Rows near named flat spaces through zero (a row that begins with a name and a colon came from that space)
j510_j95: [-27  40 -19 -71  -7  12   1  -1 -32 -11 -37  73  -4  38 -41  56 -44 -55
 -18  84  37  64   6  -7  51   0 -49  -4 -96 -63   4 -19 -67]
j169_j541: [-31  34  23   1   7 -43  16   7 -17 -31 -52  20 -20   8  25   6 -27   0
  24  23  -2  -7   7  -4  36  36 -38  10  -2 -40  -2 -13   0]
j169_j541: [ 23   9  40  52  18  22  29   9 -27 -15 -22  22   2  -6  29  16  23   6
  -3 -31 -22 -24 -14  -4  12 -11 -19  32  14  41   4  20  54]
j169_j541: [  5 -44 -56 -41  19  48  -3 -14  14  40  63  -4  10  29 -26  21  16 -25
 -37  22  23  34 -19  22 -19 -50  24   9 -31 -29  14 -10 -22]
j197_j865: [ 13  23 -13 -47  -7  20 -46  15  -7  30  -5  23  17  57 -57 -13   5 -30
 -14   8  10  55  13 -32  25  35 -29   3   6  36  26 -21 -36]
j930_j221: [ 29 -13  50  16  29  28  55   3 -19   4  21  -7   7  -2  27  60   7  26
 -16 -11 -30 -63  -1  19 -15 -23  -1  45  -1  10   3  15  65]
j197_j865: [-12  -3  18  28  15  -8  61 -10 -14 -27 -18   0  -7 -18  41  35 -29  20
   1  10  -8 -46 -19  23 -11 -36   4  21 -22 -45  -9  13  40]
j77_j292: [ 15   9  22  -4   9   9 -37  32 -15   4 -10  13  -5  16  -7 -15  19   0
  13 -18 -12   3   5 -26  39  43 -34  16  43  39  14 -16  18]
j619_j338: [-12 -29 -26  15  -3 -23 -32   5  27   0  16 -38 -13 -23  16 -56   8  19
  25 -25   2  -9 -12   1 -10   8  25 -18  50  -7  -5 -10   5]
j77_j292: [ 14 -30  15 -35  13  15  17  -8  13  25  66 -26   1 -12   0  52  16  10
 -16  16 -10 -32  26  29 -25  -8  22   5 -23 -13  -8   0   1]
j619_j338: [ -6 -15 -16 -20 -28 -13 -60  17  16  -9  11 -16 -15 -45 -15 -33  -8   9
  27   1  11   2   8 -12  11  22  13 -46  13  -1 -17 -12 -25]
j77_j292: [-25  12 -17 -19 -13 -21   4 -13   5 -10 -14   8  -5  -2  -6   4 -25 -13
   2  31  17  19   5   5   1  -2   1 -19 -35 -39  -9  -4 -37]
j930_j221: [  3 -13 -11  27  -4 -15  -9  -2  21  10   4 -39   8   2   6 -51   3  24
   9 -39  -9 -14 -11  -6 -30   1  25  -2  54  23   6   2  20]
j77_j292: [-17 -14 -14  10  16 -10 -10  22  -8 -15 -22  -4 -16   7  21 -28 -23  17
  22  -6   1 -15 -35  -7  22   1 -14  18  39 -34  11 -20  34]
j169_j541: [-13   4 -16 -14  -3   2   3 -15   2  -4   5  22  -7  -6  -3  21  10 -30
  -9  29  18  33   8  12   9 -10  -2 -15 -47 -22 -10   3 -40]
j77_j292: [ -9  28  30   1 -14 -22 -12  16 -18 -34 -39  25 -18 -29   8   8 -16   1
  25  13  -2  -8  15 -13  37  33 -28 -16 -11  -4 -16  -2  -6]
j197_j865: [ -1  34  -6   0 -31 -15   1 -10   2   1 -37   1  24  20 -33 -25 -35   0
  -6  -3   5  19   4 -21 -20   3   5 -16  -3  20   5   9 -21]
j169_j541: [ -4  15  10 -22   8 -11  40 -30  12  23  21  -7  14  30  -4  37  10 -14
 -24  22  -3   8  32  21 -26   3   6  10 -33 -11   2   5 -28]
j930_j221: [ 11  22  -7  39  14  18  -1  -8  -8  11 -19  33  12  40   0 -23  54 -38
 -17 -27   1  55  -8 -14  15   3 -21  20  14  56  19  12  -6]
j510_j95: [-16  28  33  10 -17 -34  11  -9  -6 -35 -25  19 -19 -47  22  24   0  -7
  18  21  -1  -7  32   7  18  23 -11 -28 -39 -10 -31  13 -26]
j197_j865: [ 26  -5 -32   6 -26  23 -89  22  13  21   4   0  11   4 -45 -79  37 -14
   7 -47   8  52  -6 -43  13  25   3 -30  56  85  12  -5 -20]
j930_j221: [ -7 -16 -16 -27 -14  -6 -18   4  11   1  14 -19  -3 -17 -14  -5 -26  12
   7  13   8  -9   0   2  -9  -3  17 -21  -5 -25  -7  -9 -12]
j619_j338: [ 17  47  73  27   1 -36  36   5 -10   2 -39 -22  20  31  11  -6 -13  38
   9 -35 -44 -52  30 -19 -17  52 -18  32  56  54  14   8  47]
j197_j865: [ 22  30  57  28  16  17  64  -6 -31  -7 -24  25  16  17  16  54   1   4
 -21  -6 -25 -30   6   4  -4 -12 -21  42 -20  27   6  24  42]
j930_j221: [ 20  24  78   5  -3 -30 -47  45 -12 -14 -15  -7 -21 -27  15 -15  29  28
  44 -33 -38 -43  46 -30  48 100 -40  -1  69  65  -6 -14  29]
j619_j338: [-17  26  -6 -42 -55 -19  -5 -14   1 -24 -22  14   3 -42 -38  26 -63  -6
   2  52  24  10  25  -2  -9  -8  13 -60 -80 -35 -31  10 -63]
j930_j221: [ 12 -41 -29   2   2  30 -25  18   3   7  21 -17   1 -10  -8 -24  -9  18
   2 -20   4 -13 -37  -5  -8 -32  19   2  29   0   7  -7  31]
j510_j95: [ 40  -7  71  -3  10  16  21   4  -3  13  47 -18   3 -29  13  60  38  23
  -8 -14 -37 -59  46  15 -13  20   4  13  -1  47 -13  16  31]
j169_j541: [ 12  14  44 -30  15  11 -11  26 -25  -2   0  27 -12   6  -2  43  12  -6
   5  17 -12 -10  25  -8  46  42 -43  19  -6  10   3 -15   7]
j619_j338: [-20  13 -21   5   1 -26  -6   6   2  -1 -37  -9   4  39  -3 -49 -31   8
  12  -9   4  10 -21 -17   2  13  -9  11  41 -15  20 -17   7]
j169_j541: [ 12 -21 -24 -13 -19  36 -56  15  -2  -6  20  24 -12 -44 -22  -3  21 -21
   3   5  20  31  -5  -9  26 -10   3 -37 -24  18 -16   1 -28]
j619_j338: [-15 -10   3  18  -6 -42  -4  -2  22 -10   2 -40 -12 -27  25 -33  -6  29
  26 -16  -9 -31   6   6 -17  18  20 -15  37 -12 -12  -3   9]
j197_j865: [-34 -13 -44 -41   0 -33 -23   0  24  13   8 -31  -7  27 -12 -35 -33   6
  13  21  17  12  -6   2  -6  15  10  -9  21 -58  10 -33 -26]
j169_j541: [-15  35  31   8   2 -23  17   0 -19 -28 -38  34 -16  -8  21  25   1 -15
  11  21  -2   4  18   0  34  26 -34   2 -27 -12 -11   3 -11]
j510_j95: [ -3  -9 -35  19  18  25   9 -10  -3   7   0  20   4  26   4  -8  21 -26
 -18  -4  14  37 -31   5   3 -35  -2  17  -8  -4  13   4   0]
j77_j292: [ 15  -3  42  14  -2   0  41 -14   0  -7  20 -14   2 -39  21  46   6  20
  -6  -2 -20 -49  23  22 -27 -13  19  -1 -24   9 -21  25  19]
j77_j292: [ -6   5  -7   6   2  -3 -22  17  -9 -10 -24  11  -8   7   1 -25  -6  -1
  14  -6   3  10 -15 -16  25  14 -18   3  23   1   7 -11   7]
j169_j541: [-14  28  20  34  -2 -19  17  -2 -17 -35 -46  30 -13 -19  28   4  -1  -9
  14   3   0   2  -1  -2  25   6 -22  -2 -15  -5 -12  12   2]
j619_j338: [-20   6 -15 -52 -42 -12 -39   6   0 -27  -7  19 -18 -53 -30  18 -43 -12
  16  53  29  16  19  -4  22   7   1 -61 -64 -44 -31  -8 -62]
j77_j292: [-17  15  -6  -7 -20 -20  30 -31  10 -10  -5   2   4 -17  -3  23 -20 -11
  -9  30  13   9  17  17 -24 -19  19 -26 -57 -30 -19  16 -40]
j510_j95: [  3 -15 -32 -19  19  12 -25   4  14  37  25 -13   9  54 -18 -31  23 -12
 -11 -12   4  31  -9  -6  -1  10  -1  20  38  10  28 -21  -6]
j930_j221: [ 27  -1  20 -50   1  42 -16  11 -14  19  35  25   5   3 -33  58  19 -21
 -21  25   0  11  28  -1  19   9 -17   1 -42  20   0  -4 -21]
j619_j338: [-29 -38 -53 -15  40   9 -53  32  -5  -4   8  18 -40  17  21 -33  22 -22
  23  11  23  36 -43  -1  65  10 -32  18  34 -55  16 -45   3]
j510_j95: [-42 -16 -54  11   1 -53 -13 -24  44   7  11 -41 -11   6  20 -66  11  -3
  17  -6  16  27  -6  14 -23   8  31 -22  33 -39  -2 -13 -35]
j930_j221: [ 13 -15  11  -5  12  28   4  14 -16  -2  11  10  -4  -7   3  29  -1   5
  -5   3  -4 -19 -11   3  12 -15  -8  16  -8  -4   1  -1  26]
j510_j95: [-43   9 -67 -25  17 -10  -9 -23  11  12  -5  31  -8  54  -8 -17  18 -61
 -14  40  39  91 -11   8  23  -3 -16   0 -33 -53  15 -21 -70]
j510_j95: [  0 -19 -42  52  15  -1 -32   3  20  16  -2 -20   3  28  13 -90  43  -2
   8 -59   0  31 -37 -15  -5   0  11  12  83  39  23  -5  21]
j197_j865: [ 11  -5  -5   2   4   7 -26  10   5  15   9  -8   4  14  -8 -26  21   0
   2 -22  -5  10  -1 -12   4  16  -2   5  35  31  11  -7   6]
j197_j865: [ -4  11 -40 -38 -30   8 -58  10   3   8 -13  18   7  15 -54 -34 -17 -25
  -1  15  27  58  -2 -29  17  12  -6 -33 -10   9   6 -14 -52]
j197_j865: [ 15  19  27  20   5  14  29   0 -20  -5 -22  18  12  12   3  21  -3   1
 -12  -8 -12 -11  -3  -5   0 -10 -13  22  -7  23   6  14  25]
j930_j221: [  5 -17 -24  43   5   3 -10   2  11   6  -4 -22   7   9  10 -57  11  14
   5 -45  -4   0 -33  -9 -18 -17  18   8  56  25  13   4  31]
j619_j338: [-15 -23 -58 -17  -4  10 -52  14   8   3   2   5 -10   5 -18 -45  -6 -15
   9   5  27  41 -31 -12  20  -8   1 -17  14 -22   8 -22 -22]
j510_j95: [ 26 -16   3  36   5  33   7  10 -11   0  -2  -2  12  -4   4 -10   2  17
  -7 -36 -11 -21 -31  -8 -12 -33   9  18  26  34   9  14  50]
j77_j292: [-25 -27 -22 -28  21 -15  16  -1  10   4  20 -25 -12  12  16  10 -30  15
   5  25   6 -23 -15  22  -8 -12   9  15   1 -74   4 -23   9]
[-12  -9 -29  -4  13  10  16 -17   4   8  11  10   1  18   3  10   8 -22
 -17  16  15  27 -13  15  -5 -28   5   8 -26 -28   5   0 -16] | j510_j95
[-16 -19 -25 -28  22  10 -18  25 -12  -2  -4   9 -16  23   1  -3 -24   0
   9  19  12   2 -31  -3  33  -2 -22  22  13 -51  16 -32  15] | j169_j541
[ 15   0  24  16   1  -3  -3  17  -5   0  -9 -18   5   2   5 -17  -7  29
  11 -29 -20 -34  -4 -13  -4  15  -3  14  46  28   8  -1  40] | j169_j541
[-15  38 -16  68   9 -26  35 -37   9   3 -43  14  16  47  22 -48  39 -31
 -13 -31   1  53  -9  -3 -16  -4  -3  16  19  33  15  22 -13] | j930_j221
[-12  -4  -8  30   6 -12  14  -1  -1 -15 -20  -5  -5  -4  23 -20 -12  11
  10 -11   0 -12 -24   2  -4 -15   4   8  17 -17   1   2  23] | j930_j221
[ 33  22  93   4   4  -6  42  -3 -10   2  18 -11   7 -24  17  67  23  25
  -4  -8 -43 -65  59  12 -14  35  -7  15  -9  47 -15  22  28] | j77_j292
[ -1  19  26 -66 -11   3  -3   1 -10   0  15  26  -7 -11 -26  69 -10 -21
  -8  57   7   8  47   7  23  26 -20 -18 -70 -22 -16  -8 -49] | j930_j221
[-16 -33 -37 -85 -58 -43 -72   6  53  17  50 -79  -2 -46 -55 -40 -63  41
  28  24  17 -23  33  -4 -43  29  59 -80  11 -40 -23 -28 -58] | j930_j221
[ 25 -21   7  21  10  25  -8  21  -6   8   7 -18   8   5   2 -20   1  28
   2 -39 -17 -32 -25 -12  -8 -11   5  23  51  33  15   0  56] | j169_j541
[  7  24  35  17  -2  -1   1   4 -16 -18 -18  31  -9 -20  13  20  27 -15
   6   0  -8   6  21  -5  29  23 -25  -3 -16  29 -12  12  -5] | j510_j95
[ 33 -36   8 -39  23  52  31  -2  -1  41  64 -22  23  25 -20  60  -4  16
 -38   8 -12 -36  -2  21 -36 -39  20  35 -16  -4  15  -1  32] | j510_j95
[  1  26  17  17   8  -6  32 -21  -2   6 -10  14  10  24   8  15  24 -18
 -15  -1  -6  16  17   6  -6   5  -9  14 -14  19   4  14 -10] | j930_j221
[ -1 -36 -22  26  -2  20 -27  21  -8 -28  -3   6 -22 -52  19 -20  -6  11
  20 -13  10 -13 -41  -1  19 -32   8 -14  10 -16 -13   0  28] | j77_j292
[ 13 -18 -26  -5  16   8 -48  19  18  41  21 -30  12  55 -20 -67  28   6
   1 -43  -7  20 -14 -23  -2  29   0  21  87  42  35 -25  16] | j510_j95
[ 23  16  48  11  35  35  47  10 -39   1 -13  35   7  33  15  59  11  -4
 -21   0 -21 -21  -4   2  21  -7 -38  58 -11  17  17   7  49] | j197_j865
[ 18  -8  18  12  12  18   5  10  -9   4   8  -1   2   0   8   9  13  10
  -3 -17 -14 -20  -4  -1   2  -2  -4  19  17  21   5   3  31] | j930_j221
[ 18  -2  27  47  -2   5  44 -17   0  -8   3 -14  11 -28  24  15   9  20
  -9 -27 -19 -38  -1  13 -36 -31  24   5  -3  27 -11  33  35] | j77_j292
[ 22  13  40  28 -16  17  11  16 -29 -31 -33  20   2 -40   5  21 -23  20
   7 -13 -13 -37  -7 -13   9 -14  -9  -2 -10  28 -13  21  39] | j510_j95
[  1   7 -34  37 -10 -13 -30 -12  26  21  -8 -18  17  29 -11 -82  35 -11
   0 -47   3  46  -8 -20 -20  12  16 -10  56  55  16   5 -16] | j930_j221
[  4 -14   0 -46   1   6  21 -26  20  29  58 -20   9   1 -15  51   9  -7
 -25  31   2  -3  34  29 -34 -10  26  -8 -47 -20  -9   3 -34] | j77_j292
[  2  47  -6 -28 -36   3  -8  -7 -12   2 -41  32  25  29 -56   1 -38 -24
 -17  23  16  45  13 -27   1   5 -14 -20 -40  19   6   5 -46] | j197_j865
[  3  -8 -16 -13 -22   1 -32   0  14   4  15  -9   1 -23 -20 -17   2  -2
   4  -1   9  12   9  -6  -7   3  17 -32  -4  12 -10   1 -26] | j169_j541
[  5 -19   7   9  34  -2   1  12   6  21  20 -28  -2  32  21 -19  23  18
   5 -28 -19 -23  -9   2  -1  18  -5  39  63   8  22 -17  42] | j197_j865

Rows near named flat spaces through zero
j409j687: [ -6   4   2  37 -28   9  27  11 -38  14 -25 -38 -13  71 -11 -44  30 -24
  28  -5   3   1 -23 -27  35  46 -19 -22   6 -33  -8  50  26]
j409j687: [-14 -51  46  70   4  -9 -37 -21  29 -11  12 -54 -12 -24 -19 -23   4 -64
  22  10  17  13 -22 -18  12 -22 -26 -23  -3  12  35  17  41]
j409j687: [-31 -21   3 -14  13 -16 -42  11  44 -11  30  16   7 -87 -16  31 -27 -26
 -41  18  -7 -14   1   4 -31 -45  -4  -8 -18  27   5 -41  -7]
j561j629: [ 18   3 -16   3  17  15  26 -35 -19   7 -11  42  17  37  43 -45   2  48
  30 -10   7  -3   5  44  14  15  23  33   0 -13  -3  20 -14]
j203j304: [-13  28  -9 -25  27  34  44 -25 -31 -16  -7  23  25  32  19  -7  26 -20
  -8 -32 -31  35  14   2  12  37 -34   4 -52  32 -39   7 -22]
j862j728: [-24 -40 -23   3 -28 -30   4   6 -15  -5  18 -22 -31  32 -40  13   9 -38
   4  -2  14  13  -1   0 -13  27  -9  -6  -3  20  17   5 -12]
j561j629: [  9 -13  -6 -45 -13  10  19   9  -2  14   8   3   4   6   1  14  14  21
 -10  -8  31  -3  14  -8   0   5  -6 -14 -11   8   5  -8 -29]
j877j801: [ 32 -11  22   5  19   7  -4 -17   6  -3  -9 -51  -8   5  13 -17  35   8
  24  -9  10  13   8  -9  16 -15 -18 -13   9  -3  28  11  11]
j203j304: [ 21  25  24   2  52  36 -16 -17  24 -30  -7 -14  29 -51  34   2   8  18
 -10   3 -45  -4   4 -16  -5 -51 -23   7  18  11  -2  -4  13]
j561j629: [  9 -37   8  27 -23 -10 -11  -4   8   2  11 -14 -12   8 -11   5 -13   7
  18  13  30  -8 -10  -3  -7  -9  13   6  34  -1  31  11   7]
j409j687: [-15 -17  41 -11  10  13 -25   1  45  12  18  10  22 -74   1   9 -13 -27
 -27   4  28  -2   0 -15   6 -35 -16 -33 -46  17   0 -28   3]
j862j728: [ -1 -84  -6 -24 -38 -32  -7  10  13  29  27 -35 -33   6 -31  -2  22  -4
  11   3  83  -9   8   3   0   0   0 -35  -8   5  56  -5 -25]
j877j801: [ 51  20  40  28   8  22  -7 -31  18   2  -7  31  22  -7  38  13 -42  58
  24   5  19   2   1   9   2 -27  42  40  41  -7   8   0  16]
j409j687: [ 21  -2   4 -51  26  30   8  -8  13 -16  10  -4  21 -28  19  29  19  29
 -19 -10  -5   3  24 -14 -14 -30 -24  -2   1  32   7 -17 -30]
j877j801: [-25  -8 -27 -34 -36 -56 -18  40   5  21  17  13 -34 -15 -45  39 -22 -18
 -26   8  22  -4   8  16 -22  13  29 -11 -18  -3   1 -41 -17]
j877j801: [-20  38  11  -2 -14 -34 -29  44  15  25 -11  -3 -17 -38 -27  12 -20 -34
 -26  10  -5  -5  -7  -9   8   1  17 -29 -27 -32 -24 -31  27]
j561j629: [ 18 -35  36  -2 -12  11  -9  -3  25  12  12 -26   2 -18  -2   9   6   3
   5   2  50  -1   1 -24   8 -22 -10 -24   3   8  29  -1   1]
j409j687: [ -3 -24  -3 -29  -2  17  -1  23   8 -15  11 -49   0 -21 -15  21  33  -6
 -22   6  -8 -15   1 -45 -14 -24 -45 -30  19  18  16   3 -12]
j877j801: [-15   9  19  34  23  46   7 -22   6 -11  -5  31  43 -17  31 -34 -11  -6
  -1   5 -23 -12 -20  -7  13 -11 -18   7 -10   3 -24  24  15]
j409j687: [-43   0 -27 -33 -17  -5  25  28 -24  18  -2   2  -6  21 -23 -18  28 -42
 -22 -12   1   1  -1  -8  15  43 -27 -38 -57  -3 -28   1 -17]
j862j728: [-13  45 -59 -34 -30 -57  -1  46 -26   9  -6  31 -36  21 -33  42 -28  13
 -22   6 -28  -6  10  29 -30  33  50  24  14 -22 -25 -33 -15]
j877j801: [-32   4 -51 -43 -39 -11  23  25 -14  33  14 107  16   6  -1  11 -50  37
 -29  10  26 -35   0  40 -17  30  51  23 -21 -12 -34 -20 -44]
j862j728: [  -4  118  -19  -24   63   58   34  -11  -26  -26  -36   80   61   -9
   61  -10  -12   33  -31  -16 -106    1    6   13    4    8   -4   41
  -23   -5  -90   -4   -3]
j409j687: [-31 -57 -12 -10  -5   2  -8  25   3 -29  19 -91 -19 -12 -43   8  58 -57
 -19   7 -17  -8  -8 -55 -16 -16 -76 -49  12  31  31  17  -5]
j203j304: [ -2   5   5  91 -25 -17 -14 -11 -12 -13  -6  12 -12  36 -12  -5 -50  -8
  33  22 -16  -4 -34   8  -7  13  38  44  59 -18   2  31  42]
j877j801: [-23   4 -13  -5 -15  26  11  10   1  -6  14  57  31 -15   3  23 -39  14
 -28  15 -11 -27 -12  -8 -22  -4   6  19  13  13 -25   0 -16]
j203j304: [-29 -28  13  35 -31 -10 -28  39  19  15   3 -35 -11 -28 -31 -18  -4 -35
  -9  29  14 -37 -33 -35   7 -16 -12 -40  15 -29  12  15  31]
j561j629: [-15  -5  -5  30 -26 -17 -19  19   9  12   3  24  -3 -13 -12  -3 -39   4
  -2  26   7 -30 -22   6  -8  -6  31   9  25 -25  -1   2  16]
j203j304: [ -3   9   8  36 -26 -21  14  -7 -25  26 -15   7 -19  58 -10 -28  -7 -23
  31 -11  27  23 -10  16  31  52  24   0 -23 -25 -10  17  20]
j561j629: [ 18 -19 -44 -74  40  -3  10  -3  -9 -38   9 -59 -18  -1   1  21  71  21
 -11 -18 -35  11  39   0 -30 -20 -45  -4  14  38  31 -13 -46]
j409j687: [-45 -22  12  35  -7 -23 -36  12  26   3  15   2  -5 -47 -27  -8 -24 -59
 -15  18   2  -9 -21   0  -3 -12  -4 -20 -26   0  -1 -10  23]
j203j304: [-11  25 -18  25 -27  -7  24  -3 -33   5  -7  49  -1  55  -6   4 -34  -1
  10  -3  -6  10 -10  19   0  48  32  34   3  -7 -29  13   1]
j203j304: [  7  47   7  71  -5   6   2 -17 -19 -14 -19  40  10  34  13  -2 -52  11
  22  11 -38   3 -24  11  -1  17  39  54  43 -18 -28  24  36]
j862j728: [-45  -1 -33 -26  39  -9   0   2  -4  -5  -3  -4   2 -24   3 -50  42 -42
 -19 -10 -38  -2   5  24  10   7 -37 -27 -65   1 -18  -7 -11]
j877j801: [-50  13 -25   5 -13   6   8  17 -11  -7   9  52  19  -7 -13   9 -32 -27
 -32  11 -31 -16 -17   0 -16  18  -2  10 -16  10 -40   0  -7]
j862j728: [-21  71 -21  -5  57   6  14  -4 -31 -27 -34 -16   3  11  14 -34  44 -42
 -10 -25 -94  29   7   7  17  26 -38  -4 -46  -4 -50   3  15]
j862j728: [ 26 -31   3 -12 -58 -11   1  23   9  36  12  16 -10  13 -12  27 -31  54
   7  18  74 -30  -3  -6  -7  -4  45   2  43 -21  28  -2 -14]
j561j629: [ -5 -17   9  37 -56  -7  -3  16   4  36   5  46   2  13  -9  -5 -56  22
  11  25  53 -33 -27   4   5  10  50  10  26 -33   1  13  12]
j203j304: [  3 -12 -22  35 -45 -35 -10  12  -9   5   7  22 -24  30 -23  21 -48  23
  16  24  14 -19 -16  18 -24  11  53  38  60 -18  15   7   6]
j409j687: [-31   8 -21   9  17  -7   6 -14 -14 -13   0  24   3   8   0 -18  -1 -31
  -3  -8 -31  14  -1  25  -1  21  -7  12 -33  12 -21   1  -3]
j561j629: [  3 -20  -7 -65  13  -4 -10  24  16 -19  16 -64 -15 -38 -23  44  47 -13
 -33  -6  -9   5  25 -35 -23 -30 -48 -37  -2  34  24 -27 -26]
j877j801: [-34  13   8  22   7 -19 -22  17   5  -9  -4 -32 -15 -22 -29  -3   7 -68
 -15   2 -33  12 -12 -16   4   4 -25 -27 -27   0 -14  -6  28]
j203j304: [-23  -1 -19 -25 -21  15  11  40  -7   6   1  -4   8  -5 -15   4  10  -1
 -28  11  -8 -32 -11 -33  -5   2 -21 -25   6 -10 -15   8 -11]
j561j629: [-17   8 -26 -53  -7  -2  24  15 -17   3   7  14  -1  12 -13  25  13 -10
 -26 -16  -2  12  17  -1  -8  26 -13 -10 -35  21 -20 -18 -34]
j877j801: [  3   3  35  10  18  15 -19   6  24   8 -10 -33  10 -40   9 -25  18 -16
  -3   4   1  -8  -8 -24  23 -28 -25 -36 -15 -16   3   2  26]
j862j728: [  7  -5 -30 -35 -33 -41   6  29 -17  21   0 -15 -39  33 -29  20  10  11
   1  -4  25   2  14  10  -7  27  22  -8   5 -15  12 -14 -18]
j862j728: [ 22  68  39  30  51  48   4 -17  -1 -12 -41 -14  33 -12  47 -41  18   4
  10  -9 -55   7  -9 -20  36 -15 -24  -3  -4 -25 -34  21  43]
j862j728: [ 31   3  16  -3 -32   2   1  27   4  42 -17 -12  -5  10   7 -19   0  45
  15  12  47 -32  -8 -15  24  -5  26 -21  27 -54  12  11  13]
j203j304: [ -2  -5   2  18   7  -7   1 -25  -4 -10   6  13  -2  12   1   2 -11 -13
  12  -7  -2  21   3  19  -3  10   7  20  -9  17   1   0   0]
[-31 -31  -2  12 -43 -26 -19  25  15  16  23  22 -10 -20 -36  23 -40 -23
 -17  21  32 -19 -16  -3 -16   0  20  -7   0   1   5 -12   0] | j561j629
[ -8  -1  16 -15  61  53  12 -28   5 -41  -1 -42  31 -26  24 -17  58 -34
 -14 -20 -49  21   9 -32   8 -22 -82 -24 -32  44  -7  12  -5] | j203j304
[-17  15 -32  13 -19  21  14  20 -21 -26   2  24  15  17  -7  24 -24  17
 -17  21 -47 -31 -20 -21 -30   3   0  30  58   4 -21  22  -5] | j203j304
[  4  -8  21   1  12   5 -10  -6  13  -6   4 -26   0 -18  -2   5  13 -19
  -2  -5   3  13   4 -14   4 -13 -20 -16 -11  14   9  -5   6] | j561j629
[ -9  -7 -65 -15  17 -30 -20  17  -2 -25   3  -4 -17 -18  -3  -5   5  34
  -9  23 -52 -40   2  31 -40 -27  13  28  53 -13  17  -5 -15] | j561j629
[ 16   5  43   1  25  24  -1 -20  15   1  -6 -23  14 -18  17  -9  20 -15
   5 -16  10  24   7 -18  24 -12 -26 -22 -31  11   1  -2  12] | j561j629
[ -2 -18  13  -7 -11  -1   0   7   6  13   4 -22  -6  -2 -10  -3  15 -15
   0  -3  26   3   1 -15  11   2 -13 -27 -16   0  10   0   0] | j409j687
[ 67 -15  55 -53  60  98  54 -91   7 -31  14   7  62  11  73  25  42  49
  16 -52  31  61  48 -16  12 -21 -53  17 -29  89  15   3 -51] | j862j728
[ 15  68  17  35  23  -1   8  -7 -26   7 -47 -22  -7  37  18 -46  21 -15
  27 -17 -38  26  -6   4  42  31   2  -3 -17 -43 -31  19  44] | j877j801
[ -5 -46 -17 -64 -12 -15  -7  29  19  16  21 -28 -15 -32 -20  15  30   7
 -24   3  38 -20  17  -9 -12 -20 -18 -40 -14   8  30 -24 -35] | j203j304
[  7  28  21  35   5  -2 -11 -18   8   6  -7  45  12  -8  18  -4 -44   8
  10   4   0   6  -7  23   7  -1  37  28  -2 -12 -17  -6  21] | j877j801
[-23  27   3  40  -5 -23 -17  -3   0 -10   3  36  -4  -6 -16  21 -50 -34
  -6   7 -26  16 -12  17 -13  13  27  28  -6   6 -25 -14  21] | j877j801
[-24  61  41  59  57  64  -9 -26  13 -45 -16  28  62 -51  37 -14 -25 -38
 -21   6 -91   4 -27 -28   6 -29 -38  17  -9  17 -57  17  44] | j203j304
[-17 -27   9   1  18  10  -5  -5  13   3   2 -22   8 -23   5 -39  30 -26
  -1  -2   6  -6  -5  -5  17 -12 -33 -32 -33   0   8   8   3] | j877j801
[-18 -28 -13 -10  25 -17 -17 -17  14 -25  22  -7  -7 -29 -10  13   7 -28
 -10  -4 -14  16  13  19 -23 -16 -16   5 -18  39  16 -20 -16] | j409j687
[-34  52 -20  -8  19 -12  -3  20 -14 -18 -11   5  -3 -12 -16  13   1 -45
 -30  -6 -67  15   0  -2  -8  17 -15  -2 -29   4 -44 -17   9] | j561j629
[-15  58 -22 -16  -6  17  35   8 -27  33 -23  92  31  24  31 -31 -28  31
 -10  -6  -7 -16  -5  32  22  41  36  18 -39 -36 -62   1 -10] | j561j629
[ 13   1   5 -21  17  19  24 -13 -14   0 -10 -26   3  24  14 -20  44  -2
  10 -22   3  19  13  -8  21  13 -30 -18 -24   6   0  11  -9] | j862j728
[-24   4  12 -46   8  13  -6  15  28  16  14  35  26 -63   3  15 -11 -13
 -44  -1  14  -8   9  -7   0 -18 -12 -28 -57  14 -22 -36 -19] | j409j687
[-66 -11  -7  30 -12 -33 -46  33  29   1  19  24  -3 -68 -37   3 -44 -62
 -38  32 -19 -28 -28   3 -19 -17   6 -14 -21  -5 -16 -22  21] | j409j687
